Below is a small trained network, with its code and all its weights. Each question gives an input and a target symbol and asks what happens when units are switched off, that is, made to give their printed mean instead of their output.

import numpy as np


def w(rows, s, z=0):
    codes = np.array(rows[::2]) - 128.0
    scale = np.full(codes.shape[1], s)
    scale[-1] = z or s
    return codes * scale


def f(y):
    return y / 2 * (1 + np.tanh(0.7978845608 * (y + 0.044715 * y**3)))


def softmax(a):
    e = np.exp(a - a.max(-1, keepdims=True))
    return e / e.sum(-1, keepdims=True)


def log_softmax(a):
    a = a - a.max(-1, keepdims=True)
    return a - np.log(np.exp(a).sum(-1, keepdims=True))


def net(x, mask):
    ids = ['ΔΛΣΨγζημπτφω'.index(c) for c in x.split()]
    T = len(ids)
    res = E[ids] + P[:T]
    u = 0
    for l in range(2):
        q, k, v = (res @ M[l].T for M in (Q, K, V))
        z = softmax(np.where(np.tri(T) > 0, q @ k.T / 2**0.5, -1e9)) @ v
        res = res + np.where(mask[u], z, O[l][:, -1]) @ O[l][:, :-1]
        u += 1
        y = f(res @ A[l][:, :-1].T + A[l][:, -1])
        res = res + np.where(mask[u : u + 8], y, B[l][:, -1]) @ B[l][:, :-1]
        u += 8
    return log_softmax(res[-1] @ U[:, :-1].T + U[:, -1])


Q, K, V, O, A, B = {}, {}, {}, {}, {}, {}
E = w([
[121,31,168,229,153],'Δ',
[62,69,35,113,129],'Λ',
[210,148,164,145,199],'Σ',
[134,17,200,152,2],'Ψ',
[160,221,154,176,90],'γ',
[93,32,142,30,152],'ζ',
[190,87,43,198,41],'η',
[120,95,238,122,189],'μ',
[53,109,155,56,24],'π',
[204,62,68,158,230],'τ',
[193,156,99,46,33],'φ',
[106,22,81,143,108],'ω',
],0.0054)
P = w([
[69,189,57,169,209],'0',
[205,5,158,130,31],'1',
[204,15,155,124,21],'2',
[218,7,153,124,33],'3',
[217,3,142,118,36],'4',
[218,11,132,121,36],'5',
],0.0031)
Q[0] = w([
[27,230,95,135,170],'L0H0',
[249,1,167,145,60],'L0H0',
],0.0076)
K[0] = w([
[195,62,190,49,22],'L0H0',
[35,201,50,197,254],'L0H0',
],0.0072)
V[0] = w([
[2,18,147,90,48],'L0H0',
[194,40,149,204,194],'L0H0',
],0.0054)
O[0] = w([
[2,81,159,189,78,152],'L0H0',
[170,50,158,175,174,253],'L0H0',
],0.0071,0.0011)
A[0] = w([
[58,35,139,246,151,218],'L0N0',
[228,93,111,211,46,187],'L0N1',
[169,3,79,254,130,217],'L0N2',
[122,31,175,73,34,253],'L0N3',
[64,166,195,134,213,190],'L0N4',
[86,160,36,82,20,214],'L0N5',
[226,128,32,114,76,191],'L0N6',
[250,57,138,41,147,219],'L0N7',
],0.0058,0.0043)
B[0] = w([
[86,3,150,197,116,198],'L0N0',
[234,121,119,161,77,210],'L0N1',
[174,32,111,178,120,240],'L0N2',
[149,53,146,85,51,254],'L0N3',
[24,150,235,100,220,128],'L0N4',
[80,180,57,74,14,169],'L0N5',
[223,153,57,109,95,183],'L0N6',
[233,92,122,74,162,220],'L0N7',
],0.0054,0.0068)
Q[1] = w([
[206,2,132,111,55],'L1H0',
[51,247,128,144,201],'L1H0',
],0.0057)
K[1] = w([
[5,245,40,187,219],'L1H0',
[248,3,211,70,33],'L1H0',
],0.0034)
V[1] = w([
[44,206,137,3,130],'L1H0',
[202,150,20,100,8],'L1H0',
],0.0047)
O[1] = w([
[71,80,2,88,107,1],'L1H0',
[200,249,77,234,68,229],'L1H0',
],0.0045,0.0034)
A[1] = w([
[231,120,60,156,169,209],'L1N0',
[179,124,252,205,112,194],'L1N1',
[126,42,30,21,107,235],'L1N2',
[157,85,247,10,113,252],'L1N3',
[116,98,81,247,69,171],'L1N4',
[147,120,3,120,52,239],'L1N5',
[78,78,197,210,52,201],'L1N6',
[176,176,199,212,49,201],'L1N7',
],0.0053,0.0036)
B[1] = w([
[215,167,80,153,192,246],'L1N0',
[175,161,231,155,145,233],'L1N1',
[79,62,22,65,157,239],'L1N2',
[131,116,210,2,177,235],'L1N3',
[98,121,98,221,71,217],'L1N4',
[109,158,29,121,96,254],'L1N5',
[41,67,209,168,44,219],'L1N6',
[167,228,190,157,70,225],'L1N7',
],0.0054,0.0076)
U = w([
[112,121,224,97,173,175],'Δ',
[87,84,98,157,131,137],'Λ',
[179,105,79,134,250,111],'Σ',
[104,100,174,213,117,25],'Ψ',
[155,196,74,25,112,170],'γ',
[52,116,132,59,77,151],'ζ',
[142,254,178,179,87,182],'η',
[92,66,120,37,200,162],'μ',
[39,97,63,154,127,170],'π',
[185,175,157,116,212,149],'τ',
[141,161,55,195,87,93],'φ',
[117,113,171,126,67,2],'ω',
],0.0057,0.0026)

Each question gives the input, a string of symbols that net reads in full, and the target symbol t.
The units are the heads (2 rows each of Q, K, V and O) and the neurons (one row each of A and B). Each row of codes is followed by its name. A weight is (code - 128) times the scale printed after its matrix; where a second scale follows, it is the last column's (O, A, B and U).
mask holds one flag per unit, layer by layer, with each layer's heads first. A switched-off unit (its flag False) gives its mean, the last column of its rows in O or B, instead of its output. The means were averaged over made-up inputs and are rounded, as every weight is.
A unit's drop is (log p(t) with every unit on - log p(t) with that unit switched off) / (log p(t) with every unit on - log p(t) with every unit switched off).
The circuit of an input: a set's keep is (log p(t) with only the set's units on - log p(t) with every unit switched off) / (log p(t) with every unit on - log p(t) with every unit switched off). Starting from the 12 units with the biggest drops (on a tie, the unit counted first), units are removed one at a time, each time the one whose removal leaves the highest keep (on an exact tie, the one counted first), for as long as the keep stays at least 0.8.
circuit, biggest first: the units of the circuit, biggest drop first
unit that matters most: the unit with the biggest drop
k most important neurons: the k neurons with the biggest drops, biggest first
k most important neurons of layer l: the k neurons of layer l with the biggest drops, biggest first
drop when u is switched off: that unit's drop, to one decimal
input η π Ψ, target η: circuit, biggest first -> L1H0, L1N7, L1N2
input π φ Δ ω, target π: unit that matters most -> L1H0
input φ ζ γ, target η: circuit, biggest first -> L1N7, L1H0
input η ω η, target η: circuit, biggest first -> L1H0, L1N7
input Δ Σ τ Δ, target Δ: 3 most important neurons of layer 1 -> L1N3, L1N1, L1N5
input Δ ω Σ ζ ζ, target Δ: 3 most important neurons of layer 1 -> L1N3, L1N5, L1N1
input μ τ Λ Λ φ, target μ: 2 most important neurons of layer 0 -> L0N4, L0N3
input η φ γ, target η: 2 most important neurons of layer 1 -> L1N7, L1N2
input Σ Λ μ τ φ Σ, target τ: 2 most important neurons of layer 0 -> L0N5, L0N7
input Ψ η Δ Δ ω, target Ψ: 2 most important neurons -> L0N0, L1N6
input φ Δ φ Ψ φ φ, target γ: 2 most important neurons of layer 0 -> L0N0, L0N2
input η Λ ω φ ω Δ, target Ψ: 2 most important neurons -> L0N0, L1N6
input φ τ Λ Δ φ, target φ: 3 most important neurons of layer 0 -> L0N5, L0N6, L0N4
input η ζ η τ π Ψ, target η: 2 most important neurons of layer 1 -> L1N7, L1N1
input Λ ω π, target ζ: most important neuron of layer 0 -> L0N3
input μ Ψ Λ η μ, target Δ: 2 most important neurons of layer 0 -> L0N5, L0N6
input μ μ π μ, target μ: 3 most important neurons of layer 0 -> L0N4, L0N1, L0N3
input Δ π η Σ, target Δ: drop when L0H0 is switched off -> 0.2
input ζ φ μ Ψ γ π, target ζ: drop when L1H0 is switched off -> 0.2
input φ Λ Λ φ, target φ: drop when L1N2 is switched off -> 0.0
